Here is a tiny trained network, its code and every weight. The questions are about switching its units off for an input and a target symbol, where a switched-off unit gives its printed mean instead of its output.

import numpy as np


def w(rows, s, z=0):
    codes = np.array(rows[::2]) - 128.0
    scale = np.full(codes.shape[1], s)
    scale[-1] = z or s
    return codes * scale


def f(y):
    return y / 2 * (1 + np.tanh(0.7978845608 * (y + 0.044715 * y**3)))


def softmax(a):
    e = np.exp(a - a.max(-1, keepdims=True))
    return e / e.sum(-1, keepdims=True)


def log_softmax(a):
    a = a - a.max(-1, keepdims=True)
    return a - np.log(np.exp(a).sum(-1, keepdims=True))


def net(x, mask):
    ids = ['αδθλπτψω'.index(c) for c in x.split()]
    T = len(ids)
    res = E[ids] + P[:T]
    u = 0
    for l in range(3):
        r = res
        for j in range(2):
            rows = slice(2 * j, 2 * j + 2)
            q, k, v = (r @ M[l][rows].T for M in (Q, K, V))
            z = softmax(np.where(np.tri(T) > 0, q @ k.T / 2**0.5, -1e9)) @ v
            o = O[l][rows]
            res = res + np.where(mask[u + j], z, o[:, -1]) @ o[:, :-1]
        u += 2
        y = f(res @ A[l][:, :-1].T + A[l][:, -1])
        res = res + np.where(mask[u : u + 8], y, B[l][:, -1]) @ B[l][:, :-1]
        u += 8
    return log_softmax(res[-1] @ U[:, :-1].T + U[:, -1])


Q, K, V, O, A, B = {}, {}, {}, {}, {}, {}
E = w([
[150,93,159],'α',
[115,46,108],'δ',
[54,123,249],'θ',
[131,132,119],'λ',
[98,135,79],'π',
[139,134,124],'τ',
[115,189,102],'ψ',
[165,168,187],'ω',
],0.013)
P = w([
[254,81,125],'0',
[210,109,140],'1',
[184,118,148],'2',
[167,125,153],'3',
[154,132,158],'4',
[142,133,160],'5',
[134,138,164],'6',
[123,144,168],'7',
[116,145,166],'8',
[106,149,170],'9',
],0.0044)
Q[0] = w([
[122,113,166],'L0H0',
[148,125,94],'L0H0',
[88,112,95],'L0H1',
[103,95,254],'L0H1',
],0.034)
K[0] = w([
[132,114,178],'L0H0',
[158,118,90],'L0H0',
[101,109,76],'L0H1',
[137,64,255],'L0H1',
],0.025)
V[0] = w([
[124,165,252],'L0H0',
[238,144,25],'L0H0',
[94,13,36],'L0H1',
[254,210,11],'L0H1',
],0.0074)
O[0] = w([
[93,137,254,254],'L0H0',
[229,197,100,65],'L0H0',
[101,221,254,3],'L0H1',
[14,52,136,30],'L0H1',
],0.006,0.0046)
A[0] = w([
[140,105,136,61],'L0N0',
[217,138,125,90],'L0N1',
[141,118,128,202],'L0N2',
[91,148,198,37],'L0N3',
[166,57,147,103],'L0N4',
[55,181,134,6],'L0N5',
[189,194,137,54],'L0N6',
[93,3,92,181],'L0N7',
],0.014,0.002)
B[0] = w([
[92,106,125,133],'L0N0',
[246,89,162,251],'L0N1',
[122,141,161,176],'L0N2',
[92,228,166,225],'L0N3',
[59,54,141,245],'L0N4',
[213,35,34,121],'L0N5',
[227,59,55,192],'L0N6',
[253,120,117,179],'L0N7',
],0.012,0.0027)
Q[1] = w([
[136,155,179],'L1H0',
[75,119,145],'L1H0',
[74,77,4],'L1H1',
[68,92,90],'L1H1',
],0.022)
K[1] = w([
[175,114,144],'L1H0',
[154,133,89],'L1H0',
[248,56,9],'L1H1',
[183,107,108],'L1H1',
],0.018)
V[1] = w([
[166,63,253],'L1H0',
[19,83,113],'L1H0',
[146,131,115],'L1H1',
[156,65,78],'L1H1',
],0.0063)
O[1] = w([
[177,254,139,254],'L1H0',
[57,119,115,86],'L1H0',
[140,131,134,114],'L1H1',
[138,160,59,62],'L1H1',
],0.0056,0.0085)
A[1] = w([
[182,96,97,3],'L1N0',
[96,114,142,111],'L1N1',
[97,101,121,76],'L1N2',
[151,234,54,150],'L1N3',
[144,99,116,196],'L1N4',
[8,51,61,109],'L1N5',
[159,112,100,102],'L1N6',
[141,137,151,51],'L1N7',
],0.011,0.0042)
B[1] = w([
[155,186,8,219],'L1N0',
[124,254,109,106],'L1N1',
[182,235,93,69],'L1N2',
[134,47,71,253],'L1N3',
[122,63,119,253],'L1N4',
[57,198,127,129],'L1N5',
[134,119,73,191],'L1N6',
[136,150,75,187],'L1N7',
],0.018,0.0024)
Q[2] = w([
[69,65,235],'L2H0',
[167,72,251],'L2H0',
[143,112,121],'L2H1',
[57,134,90],'L2H1',
],0.014)
K[2] = w([
[209,14,121],'L2H0',
[249,42,226],'L2H0',
[78,49,157],'L2H1',
[195,151,63],'L2H1',
],0.011)
V[2] = w([
[46,155,3],'L2H0',
[195,186,249],'L2H0',
[91,78,30],'L2H1',
[13,251,21],'L2H1',
],0.006)
O[2] = w([
[140,166,245,2],'L2H0',
[30,114,19,221],'L2H0',
[85,112,14,27],'L2H1',
[252,253,102,47],'L2H1',
],0.006,0.0067)
A[2] = w([
[122,175,93,93],'L2N0',
[141,160,5,90],'L2N1',
[6,169,217,184],'L2N2',
[161,65,39,8],'L2N3',
[168,118,134,20],'L2N4',
[34,240,192,3],'L2N5',
[119,179,99,184],'L2N6',
[120,130,154,29],'L2N7',
],0.011,0.0053)
B[2] = w([
[89,173,123,138],'L2N0',
[47,62,151,202],'L2N1',
[67,228,156,191],'L2N2',
[210,214,98,247],'L2N3',
[55,129,63,136],'L2N4',
[169,2,88,191],'L2N5',
[126,169,162,145],'L2N6',
[134,178,49,126],'L2N7',
],0.021,0.016)
U = w([
[165,133,99,162],'α',
[111,2,123,253],'δ',
[68,106,144,241],'θ',
[111,210,171,98],'λ',
[100,100,86,26],'π',
[116,146,137,79],'τ',
[88,87,78,42],'ψ',
[94,202,106,40],'ω',
],0.0083,0.0063)

Each question gives the input, a string of symbols that net reads in full, and the target symbol t.
The units are the heads (2 rows each of Q, K, V and O) and the neurons (one row each of A and B). Each row of codes is followed by its name. A weight is (code - 128) times the scale printed after its matrix; where a second scale follows, it is the last column's (O, A, B and U).
mask holds one flag per unit, layer by layer, with each layer's heads first. A switched-off unit (its flag False) gives its mean, the last column of its rows in O or B, instead of its output. The means were averaged over made-up inputs and are rounded, as every weight is.
A unit's drop is (log p(t) with every unit on - log p(t) with that unit switched off) / (log p(t) with every unit on - log p(t) with every unit switched off).
The circuit of an input: a set's keep is (log p(t) with only the set's units on - log p(t) with every unit switched off) / (log p(t) with every unit on - log p(t) with every unit switched off). Starting from the 12 units with the biggest drops (on a tie, the unit counted first), units are removed one at a time, each time the one whose removal leaves the highest keep (on an exact tie, the one counted first), for as long as the keep stays at least 0.8.
circuit, biggest first: the units of the circuit, biggest drop first
k most important neurons: the k neurons with the biggest drops, biggest first
top k neurons in layer l: the k neurons of layer l with the biggest drops, biggest first
which heads matter: for each layer, one digit per head in row order, 1 if its drop is at least 0.15 and else 0, layers parted by /
input α ψ ω α δ λ δ τ ω α, target θ: top 2 neurons in layer 1	L1N0, L1N5
input α ω π ψ τ π, target δ: 2 most important neurons	L0N4, L0N1
input δ ψ ω π α ω α τ ψ τ, target δ: circuit, biggest first	L2N2
input ω ω ψ λ ω ω δ α λ, target δ: 3 most important neurons	L0N6, L2N2, L2N3
input ω ω λ δ, target α: circuit, biggest first	L0N7, L2N3
input δ ω θ ω ω ω, target ω: 3 most important neurons	L2N3, L1N0, L0N6
input α ω ω ψ ω α α π, target α: which heads matter	00 / 01 / 10
input ψ ω ω, target δ: 4 most important neurons	L2N3, L2N2, L0N7, L0N4
input ψ ω ω ψ, target δ: which heads matter	11 / 11 / 10
input ω ψ δ δ ω ω δ, target θ: top 2 neurons in layer 0	L0N6, L0N7
input δ θ ω ψ ω τ δ ω α, target α: which heads matter	11 / 11 / 00
input ψ δ ω π τ ω τ τ ω, target θ: 3 most important neurons	L2N3, L0N7, L1N0
input δ θ ω ψ π ψ ω α, target α: 3 most important neurons	L0N1, L2N1, L2N2
input ω ω ω ω α ψ λ ψ, target δ: circuit, biggest first	L2N3
input α ω λ δ α α α, target λ: 2 most important neurons	L0N6, L1N0
input α λ ω ω ω π ψ, target α: which heads matter	10 / 01 / 10
input ω ω ψ τ τ δ π θ, target θ: 4 most important neurons	L2N2, L2N5, L2N3, L0N1
input ψ π λ ψ τ ω λ α ψ ψ, target λ: top 3 neurons in layer 2	L2N2, L2N1, L2N5
input λ α δ α ω π, target α: top 2 neurons in layer 0	L0N4, L0N0
input ψ α α τ δ ψ α, target θ: circuit, biggest first	L2N3, L1N3, L2N5
input ω α π α α α, target λ: circuit, biggest first	L2N5
